Each row is followed by one of two labels, saying whether the row has a hidden trait. Each part has a new trait and two new labels.
(in the rows, 128 means zero)
[137  79 142 174 145  91 132 126  98 145 157 105 114 105 140 123 148  84
 128 122 124 126 122 136 150 139 107 154 122 135 119 130 100 148 124 137
 148 129 194 133  88 121 101] -> <90>
[129  99 118 143 117  89 128 134  90 141 158 109 126 124 136 129 154 120
 159 157 120 113 134 113 137 140 101 139 133 152 142 143 126 138 119 144
 135 127 149 129  99 112 138] -> <90>
[130 128 125 151 130  98 125 129  98 140 139 114 117 118 118 129 138 101
 124 133 130 130 135 128 143 146 123 137 127 124 139 131 129 153 120 142
 126 120 154 136 101 130 103] -> <90>
[ 96 153  71  84  84 182 191 100 168 112 172 175 113 150 181 161 157 181
 108 135  98 109 109 157 128  44 121  72 157 127 138 133 114 164 180  94
 127 112 109 133 125 107 114] -> <91>
[129 122 119 146 122 110 111 119 107 136 126 102 122 114 126 123 127 107
 135 139 120 136 135 127 146 160 128 147 129 133 121 120 132 147 119 160
 136 126 152 121 109 115 122] -> <90>
[104 158 102 161  96 119 141 112 135 141 162 132 129 150 149 146 108 144
  53 137 105 161 141 133 148 102 115 104 122 117 151 110 135 170 107 137
 141  91 148 139 104 126 105] -> <91>
[ 82 189  48  84  59 173 232  91 155 117 191 190  77 153 202 183 172 178
  74 127  84 104 114 163 147  26 119  68 166 125 175 131 101 212 187 105
 118  90 115 138  90 123  77] -> <91>
[ 80 190  65 140  84 147 134 101 142 140 142 146 116 143 147 145 100 163
  70 157  90 154 141 137 146 114 127  94 138 132 136 107 151 171  97 156
 123  94 119 130 113 121 115] -> <91>
[105 172  80 107  72 155 169 108 160 112 157 150 149 173 159 160 109 188
  68 144 105 147 141 133 128  74 121  78 134 112 160 116 149 158 149 116
 144  90  93 130 134 110 128] -> <91>
[ 95 157  60  85  77 167 180 105 147 105 163 171 128 148 152 161 127 188
 112 155 100 108 129 143 123  73 110  79 150 138 146 136 144 157 158 115
 136 103  81 127 125 103 129] -> <91>
[ 79 185  62  80  81 192 205  99 168 118 166 205  72 140 194 170 158 183
  87 114  91  99 106 166 134  31 124  74 166 135 158 130  97 179 170  99
 108 106 100 134 109 142  90] -> <91>
[ 93 151  60 113  78 172 169  94 163 116 170 160 144 157 165 155 120 187
  91 160  92 135 125 149 132  67 114  67 146 127 123 121 145 160 151 112
 146 101 113 131 129  87 129] -> <91>
[ 77 217  58  62  96 202 194 102 163 107 144 227  64 130 148 171 139 173
  73 108 107  91 111 177 125  50 137  59 164 122 157 139 120 185 164  98
  91 105  66 141 116 160  67] -> <91>
[130  91 126 156 144 102 126 122  93 136 130 111  99  84 132 116 133  91
 157 128 120 109 126 132 146 166 112 164 128 160 112 128 107 137 114 161
 141 136 162 115  89 126 119] -> <90>
[123 119 119 141 138 118 131 117 107 138 135 126 104 102 128 124 147 102
 134 126 123 122 120 144 146 141 129 136 135 131 116 131 118 155 129 143
 124 131 162 132 100 125  98] -> <90>
[107 158  72  71  80 179 201 105 162  98 155 173 118 149 175 166 136 187
 105 128 106 106 121 148 124  57 120  82 149 129 153 129 122 157 181 102
 136 107  84 122 128 115 121] -> <91>
[ 97 168 111 150 116 118 114 135 125 150 142 147 111 140 135 133 116 147
  90 136 114 138 138 118 132 111 116 118 125 138 160 123 130 137  81 143
 111 110 117 138 114 154 122] -> <91>
[ 92 148  54  83  80 175 210  97 149 108 188 191 100 138 179 171 161 176
 108 138  96  89 110 163 132  40 102  69 161 139 150 144 110 178 181  96
 133 107 106 135 102 109 100] -> <91>
[ 96 172  69  63  78 178 216 100 157 104 160 190  81 137 184 170 160 178
 106 117  98  88 112 161 132  50 125  83 163 134 161 136 102 181 188 105
 117 108  89 126 109 131  96] -> <91>
[148  80 146 161 122  79 126 135  93 146 148  75 132 122 151 123 156 100
 156 140 125 131 135 108 147 154 112 170 123 143 137 127 110 135 126 151
 148 129 181 121 102 107 142] -> <90>
[100 134  99 163 110 121 117 117 125 149 140 130 105 117 160 128 110 134
 110 138  96 134 134 124 144 132 107 141 125 165 131 107 112 136  79 161
 136 115 146 117 100 136 136] -> <91>
[ 91 148  67 144  57 120 163 117 132 136 200 140 141 173 178 160 123 187
  75 172  88 138 147 117 140  66  83  86 133 145 179 123 138 164 113 128
 151  83 122 135 101 105 139] -> <91>

[151 150 144 108  97 177 141 111  73 112 176 141 126 166 145 143 129 124
 153 130 159 145  95 146  84 136 127 153 123 127  92  81  79 106 119 116
 119  70 123 110 135 126 110  93 128 184 111 211 137 120 189 183 102 126
 138 148 121] -> j393
[112 182  96 121 100  70  93 141  89 142 147 127 153 106 134 138  92 133
 116 186  87 191 142 101 107 117 168  64 145 131 172 140 104 116 116  98
 149 141   6 100 130 167 100 185 162 255 132 134 135 144 170 142 221 129
 179 124 161] -> j393
[122 160 131 115  87 130 111 129  76 135 162 128 146 147 140 141 103 129
 133 202 131 180 110 125 112 127 138 115 136 141 136 115  85 102 116 116
 137 108  98  95 131 142 109 136 135 201 118 155 136 126 177 139 169 122
 170 140 137] -> j710
[130 158 118 146 124 105  14 124 133 119 121 125 134 112 127 104 139 127
 123 243 144 175 113 142 144 125 126 105 127 120 129 134  96 169 114 114
 109  90 100 142 107 143 131 123 134 156 110 138  94 136 152  56 139 123
 115 107 159] -> j393
[125 137 117 127 151 128  97 128  95 120 125 121 137 116 126 130 113 123
 132 161 124 127 119 131 121 148 133 108 130 122 130 112 125 124 126 110
 123  49 103 134 120 137 128 145 149 175 124 151 105 128 167 139 104 131
 129 132 141] -> j710
[132 138 125 138 107 131 106 132 132 117 166 123 134 136 145 101 126 136
 120 113 135 113 134 118 121 143 137  94 128 133 147  63 138 115 119 141
 140 150 102 101 118 114 131 159 141 181 127 105 117 133 144 144 182 131
 140 157 122] -> j710
[129 141 153 123 118 107  93 124  95 138 158 127 144 127 131 124 122 133
 112 174 148 189 112 133 122 127 119 122 130 132 134 172  86 123 120 121
 112 101 111 122 122 132 107 136 132 141 115 148 113 131 150  81 144 129
 129 121 138] -> j393
[136 119 145 117 125 128 119 119  96 138 141 128 135 135 132 134 127 136
 123 139 162 153 104 133 129 138 111 141 126 131 126 145  93 138 114 133
 108 120 128 115 114  99 105 128 111 157 118 134 116 128 136  81 108 126
 127 121 134] -> j710
[123 125 161 152 172  91  17 126 123 136  79 108 137  97 103  99 151 123
 102 242 137 178 114 139 164 129 125 104 127 129 112 190 125 183 132 131
 105  63 139 156 108 139 152 143 136   1 106 123  90 131 163  49 122 129
  91 106 144] -> j393
[131 131 171 125  67 114 120 127 116 145 222 130 147 154 150 107 114 149
  84 153 164 196 116 117 129 119 118 117 130 149 168 166  85 100 110 147
 128 197 114  83 113 106  98 151 124 208 121  81 119 137 108  39 221 131
 155 142 138] -> j393
[111 129 128  83 127 111 164 123  19 173 148 132 167 140 132 205  63 134
 133 187 156 217  77 131 113 136 104 169 142 140 139 233  10  83 109  83
 112  74 121 101 116 119  59 136  98 255 116 172 130 120 134  83  90 117
 170 108 155] -> j393
[130 159 120 136  61 133  51 130 151 119 114 116 130 178 149 118 122 135
 138 255 175 161 106 138 161 126 126 134 132 153 121  61  65 145  98 130
 138 213 136  73  97 110 127 103  80 201 111 103 135 123 114  73 211 102
 176 135 124] -> j393
[132 171 176 143  53 159  94 129 114 114 220 124 140 175 151  87 126 125
 109 224 123 164 120 129 100 117 152  76 130 151 132  62 112  75 124 134
 149 116 123  89 144 161 147 127 164 176 110 149 139 128 194 166 237 132
 179 184 119] -> j393
[109 104 118 128 176 110  62 126 104 140  62 108 142 120 111 147 110 124
 134 252 158 152  92 145 166 150 104 142 134 129 117 176  81 153 121 111
 103  59 151 142  95 116 123 134  96  85 112 130  87 120 134  50  69 117
 115 107 147] -> j393
[124 128 139 113 126 134 131 130  87 141  98 115 141 149 124 157 113 127
 129 203 141 172 112 124 128 138 138 135 138 145 111 130 111 127 125 127
 134 120 128 115 125 131 119 139 105  87 122 147 144 119 161 141 137 120
 156 130 116] -> j710
[108 126  83 133 195  85  86 137 106 134  46 109 141  79 104 146 103 122
 136 169 104 121 135 118 143 153 141 100 139 117 143 137 147 167 128 102
 124  54  78 151 104 140 128 178 143 168 134 123  97 133 153 124  92 125
 111 106 148] -> j393
[122 125 159 125 131 103  88 124  89 148 173 126 150 124 127 125 110 135
 100 193 147 183 105 132 129 130 105 118 131 136 144 200  86 116 123 123
 107  84 126 124 114 124 105 149 146 152 115 125  99 131 141  60 103 132
 121 122 151] -> j710
[145 102 161  94  89 149 192 122  76 157 150 133 138 159 145 164 125 149
 121  38 177 157 116 111 103 142 128 176 130 144 125 141 105 122 114 156
 130 207 123  80 135  76  88 149  80 123 136 127 166 127 109 127 138 126
 150 140 104] -> j393
[115 142 109 117 128 132 112 130  86 129 123 120 145 127 131 151  88 124
 141 192 132 142 107 128 124 142 141 119 137 134 135 107  85 105 118 101
 129  78  67 109 115 134 114 143 132 227 122 156 119 122 159 140 132 120
 159 139 139] -> j710

Part 3:
[120 170 136 115  94 121 193 155 127 126 123 138 163 125 129 128 141 113
 149 119 148  94  84 132 175 107 152 153 141  99   1 112 213 130 120 126
  88  99 153 106 115 145 161 103  84 120 157 156 102 175 108 147 181  84
  93 108 125 158 142 159 155 124 124 144 166 103 130  94 100  98 103 123
 174 183 132 108 123 145 122 150 160 133 150] -> U
[108 108  92 108 107  92 131  66 108 145 170  78 130 103 127 129  90 136
 149 156 139 123 143 199 110 155  93 113 124 170  27 120 197 169 111  96
 145 173 115 114 100 146 146 153 118 128 156 120 146  80  60 121 108 120
 117 106 124 105 164 121 123 177 110 105 155  95 125 199  98  94 159 154
 128 170 134 113 117 143 156 152  76 151 179] -> U
[133  89  92 102  90 124 138 107 122 147 183  89 132 104 130 135 111 160
 157 144 121 152 164 159  86 144  78 114 131 126  71 121 185 173 120  94
 138 179 131 113 106 130 160 138 118 134 169 130 135  87  75 129  93 119
 131  88 117 101 142  93 115 129  90  92 167  94 144 182 107 107 161 100
 117 169 135  98 141 123 152 203 104 147 165] -> U
[139 116 148 109 108 154 171 126 133 172 140 111 114 157 140 141 103 119
 112 133 124 149 146 134 115 193 140 103 134 110 114 151 153 128 194 141
 118  90 124 138 112 136 166 101 129 120 123 135 121 105 133 132  74 121
  88 131 159 122 173 119 151  70 103 125 146 149 152  86 171 112 126 148
 152 100 121 117 156 110 155 155 149 133 132] -> U
[158 141 123 160  76 152 123 147 145 168 142 105 100 129 153 133 122  71
 126 149 109 139 147 176 130 148 135 147 152 161 132 115 117 156 168 134
 146 137 131 144 104 113 148 129 125 153 148 119 127  94 105 123  20 125
  74 104  99  75 146  92 143  47  91 110 113 124 154 141 120 132 130 116
 111 134 119 117 151  71 153 114 154 166 156] -> U
[147  49 112 112  99 109 146 150 178 107 104 173 142 160  83 163 136 104
 147 141 137 149 110 138 165 126 134 125 145 178 207 120 129 115  86 150
 133 110 175 130 179 133 135 104 103 117 144 140 111  52  87 128 152 122
 102 116 159 142 102 114 179 172 103 133 123 144 118 131 137 120 132 180
 119 102 138 123 136 119 160  93 130 185 130] -> U
[202  10 119 167  83 162 122 164 178 125 186 108  73 135 135 182  92  94
 137  86 123 117 164 177 110 179 143 157 182 142 202 155  33 111 184 161
 112 139  99 143 121 149 134 189 113 173 141 127 166  81 110 161 106 145
 159 111 106  86  96 104 139 115  96 112 100 137 147 102 132 140 197 129
  60 118 152 144 168  63 170 103  87 133 119] -> J
[136  81 125 101  83 112 142 165 171 121 119 124 136 160  91 181 109  74
 165 164 150 138 133 174 168 128 123 128 136 199 139 138 174 116  94 159
 145 132 154 127 135 145 126 115 119 145 151 135 112  92  95 116 145 128
 102 110 145 114 128 123 175 154 114 127 144 134 118 147  96 103 136 170
 134 131 135 128 125 151 140 123 113 170 159] -> U
[121 166 102 110 166 114 116 160 136  91 129 170  90 155 131 139 153  78
 131 127 223 103 130 124  90 108 103 153 112 184 124 139 135 131 174 108
 121 157  50 132 128 142 165 114 113 163 144 140 143  85  93 109 171 115
 106 157  96  53  98 148 155  80 132 124  89 129  99 144  74 112 203 126
 143 122 114 145 131 149 104 143  59 172 173] -> J
[140 168 111 158 100 136 110  94  69 162 114  86 135 126 144 161 163  80
 184 138 138 141 149  95  96  54 125 149 183 130 147 120 190 173 189 147
 117 167 155 128 123 118 101 135 125 113 147  84 143 128 144 153 104 121
 150  96 114 112  91 100 120 103  98 128 102 116 120 139 147 151 126  86
  96 138 118 116 120  81 112 157 105 151 159] -> U
[133  59 144 170  67 168 118 170 138  81 159  99 155 111 140 133 102 159
 113  96  61  73 164 131  97 140 151 166 132  64  64 139  28 119 135 166
 159 178 145 144 132 129 145 133 129 181 116 132 149 168 164 148  75 121
 184  92 129 124 132 107  94 162 129 112 104 150 159 155  86 132 157  70
  85 140 126 149 167  99 137 136 119 141  90] -> J
[144 183 107 116 163 158  66 149 160  82 194 131 102 116 156 117 138  93
 148 143 163 108 172 138  74  91  98 125 118 159 137 150 123 153 164 101
 146 215  64 154 106 124 178 158 110 166 167 126 122  91  89 124  88 143
 132 153  84   9 120 120 135  54 117  95 128 108 128 151  51  98 177  73
 121 164 128 140 125 132 112 191   1 209 143] -> J
[147 103 124 105  99 154 166 150 128 105 204 131 122 139 117 125  93 145
 128 111 117  73 137 142 110 188 152 138 113 112  57 159 134 124 187 152
 101 120  88 127 130 162 130 121 122 172 120 145 140 159 161 172 169 138
 142 126 132 152 127 149 160 174 137 142 120 144 125 118 126  98 163 130
 139 136 143 129 136 169 142 147 135  91 100] -> J
[110 136 155 123 106 138 177 107 109 138 130 131 142 167 135 101 136 140
 115 127 111 142 120 104 112 192 139 102 103 100  59 139 162 117 166 140
 117  67 132 144 132 132 150  66 134 112  95 145 110 148 172 121  91 111
 100 137 174 164 167 138 140 121 118 148 146 146 147 107 151 107 103 155
 174  98 116 128 138 134 147 137 190  92 113] -> U

[102 153  71 142 150 133  99 164 125 120 110 117 138 111  74 128 112  84
 144 121 112 141  87  98 131  92 128 211  98 161 164 140 138 107 125  81
 129 100 107 179  76  80 115  81 106  93 128 133 117  99 118 121  78 108
 145  99  30  92  61 106 132 188 114 131 170 150 162 116 122 150  76 156
 149  18 150 101  52 135 125 130 109 118 134 167 128 158 119 144  87 193
 104 173 111 132 104 164  48 103 114 128 131 126 104 112 133 126 255 136
  99 112 111 138 158 169 178 180 197 129  80 100 102 124 171  86 116 137
 130 115 125  94 183  94 130  58 140 148 125  90  83 130 103 169 101 104
  83 113 139 127 117 134] -> C
[128 137 216 105 136 110 159 108 131 141 137  57 131 123 144 137 153 128
 118 121 128 142 125 184  99 121 117 141 137  99 135 108 130 133 134 174
 103 112 138 150 144 125 142 129 115 106 107 128  98 136 137 109 127 139
 101 121 103 133 104 125 103 115 118 148 162  79 158 144 105 122 131 159
 134   1 139 133 139 133 143 140 134 134 140 148 139 185 116 104 146 123
 140 139 154 137 127 133 118 109 118 113 131 154 127 104 122 133 174 102
 130  80  39 125 134 130 161 145  87 162 126 122 119 129 148 142 123 110
 126 152 135 138 179 163 125 118 141 126 121  71 179 119  97 141 146 115
 121 137 133 135 106 120] -> M
[132 168  94 107 137 163 125 137 114 102 150 144 129 111  61 124 125 121
 152 122 124 152 103 190 120 150 119 226 103 141 147 163 145 115 114  93
 172 116 136 126  98 126 126 145 114 152  97 133 119 124 120 142 109 127
 120 120  79  95  82 150 139 152 111 116 184 138 149 121 146 138 120 159
 126   2 144 121  94 150 114 127 109 109 126 144 124 109 121 112  81 194
 125 184 123 105 123 148 138 114 140 103 159 138 122 117 126 113 149 139
 113  84   1 126 131 162  98 147 137 128 109 100 112 126 187  82 124 147
 121 101 125 125 141 144 122   5 123 128 108 124 127 137 100 130 102  80
  92 123 121 117 113 127] -> C
[109 153  77 128 136 128 115 153 126 125 112 116 137 112  68 127 113 112
 111 125 114 127  95 142 118 114 136 166 117 156 146 145 126  92 122 132
 111 120 124 154 105  96 123 108 118 129 147 139  99 105 128 118 107 132
 144 100 115  97  70 115 125 170 124 126 154 151 147 116 140 131 100 165
 143  22 149 118  83 134 118 114 106 107 140 146 128 181 116 124  91 187
 112 171 121 112 119 147  93 113 122 128 139 142 115 122 128 117 216 135
 100 121  34 149 145 126 187 168 147 124  91 116 112 136 152  90 123 123
 127 119 124  90 160 115 135  68 119 140 130  98 106 128  99 159 113 100
 134 116 134 133 121 133] -> C
[112 149  96 121 125 118 121 152 130 140  98  95 136 107  76 123 107 128
  86 131 120 115  96 124 106 113 133 124 134 156 139 126 114  93 127 179
  84 124 127 152 111  95 123  87 131 137 169 142  85 100 134 120 120 144
 146  97 155 108  86 106 128 155 138 128 137 158 140 116 149 119  93 157
 148  56 146 122 103 130 118 102 117 106 145 130 126 219 122 140  96 181
 111 166 115  92 122 134  90 114 104 134 135 147 122 107 126 110 198 132
  90 134 122 155 142  89 214 156 120 104  88 128 124 146 113 103 126 104
 126 134 129 106 164 118 135 110 107 133 142  78 104 118  95 162 119 115
 122 115 131 137 124 128] -> C
[136 115 112 138 128 128 120 126 130 144 118 112 136 128 125 132 130 123
 108 127 133 121 127 119 133 112 140 112 116 116 123 134 147 144 130 133
 128 116 146 129 123 119 128 142 111 124 109 132 129 127 124 114 140 131
 133 118 107 123 154 147  99 103 127 122 153 131 126 125 119 132 133 121
 126 153 119 129 131 124 128 133 122 176 134 120 130 145 128 127 142 122
 123  91 106 123 128 125 141 124 122 129 134 140 126 126 119 128 148 120
 130 120  85 121 137 111 163 122 124 139 122 141 119 123 146 123 132 122
 138 126 133 122 128 142 137 138 139 137 139 113 137 120 130 127 130 126
 153 122 134 119 133 132] -> M
[140 155 126  87 111 146 137 129 122 124 131  87 127 100  66 120 126 146
 116 130 136 128 101 184 116 151 127 169 135 133 132 158 118 104 119 183
 124 128 151 126 130 138 127 156 139 162 150 143  84 113 133 135 141 148
 129 127 167 116 106 144 132 118 129 117 149 136 127 121 164 119 136 154
 142  56 139 134 131 137 112 119 110 108 140 124 127 181 118 113  79 184
 128 162 133  78 137 125 168 124 127 109 154 152 133 117 113  98  94 138
  94  91  13 144 115  86 158 139  87  98 119 120 128 138 146  99 131 115
 119 117 125 118 136 150 133  66 106 106 123 127 139 130  85 130 107  94
 122 125 116 124 126 129] -> C
[148 129 148 122 109 135 130 124 117 151 118 128 128 112 100 132 142 130
 110 125 135 132 100 141 138 132 103 103 123 114 116 110 143 149 128 123
 137 111 146 131 121  83 126 151 127 102  92 131 138 132 125 124 137 133
 139 124 114 130 171 142 118 125 136 120 149 145 132 123 120 134 122 103
 138 165 141 134 129 127 126 128 127 178 129 123 133 157 139 179 134 139
 122 111 108 117 111 121 144 129 121 162 132 119 132 106 128 136 118 133
 125 120  82 126 144 108 158 133 121 124 142 133 118 126  99 112 137 145
 142 112 133 108  95 125 126 172 128 131 140 127 113 118 142 119 117 136
  54 111 136 112 125 125] -> M
[137 133 125 130 112 130 134 136 110 148 122 154 110 107 105 131 136 118
 134 127 142 138  81 162 145 166  90 135 123 101 106  98 136 166 137  86
 152 101 160 104 118  67 133 166 120  96 105 153 135 143 126 123 144 147
 145 145  92 126 179 139 121 124 141 118 172 140 139 113 119 134 143  69
 139 180 166 135 126 124 109 133 128 193 113 108 142 120 136 200 140 152
 125 115 140 144 107 113 148 135 123 183 121  98 128  73 143 146 122 153
 107 119   8 116 114  68 165 132 128 124 104 139 124 131  88 104 138 158
 152 100 141  80  81 123 116 159 122 116 144 121 108 112 156 128 103 142
   1 101 134 120 119 119] -> M
[163 146 249  65  87 119 155  82 121 142 136  75 135 135 109 130 162 151
 136 100 109 161 113 200  78  89  56 117 156 117 133  72 118 127 121 185
 107 144 153 183 170 119 135  98 142  84  25  81 124 121 131 125 140 133
 111  85 108 149 188 133  99 111 148 147 136 105 160 152 120 116 117 212
 163   1 152 145 147 152 160 119 122 149 159 161 142 201 124 125  92 121
 148 190 165 133  94 151 103 118 152 118 156 156 131 117 117 135 110 110
 150  43 222 112 188 154 139 154  53 141 162 128 109 123 116 149 117 131
 121 173 119 154 169 125 111 121 141 138 108 113 107 144 117 149 127 126
  87 142 143 119 103 124] -> M
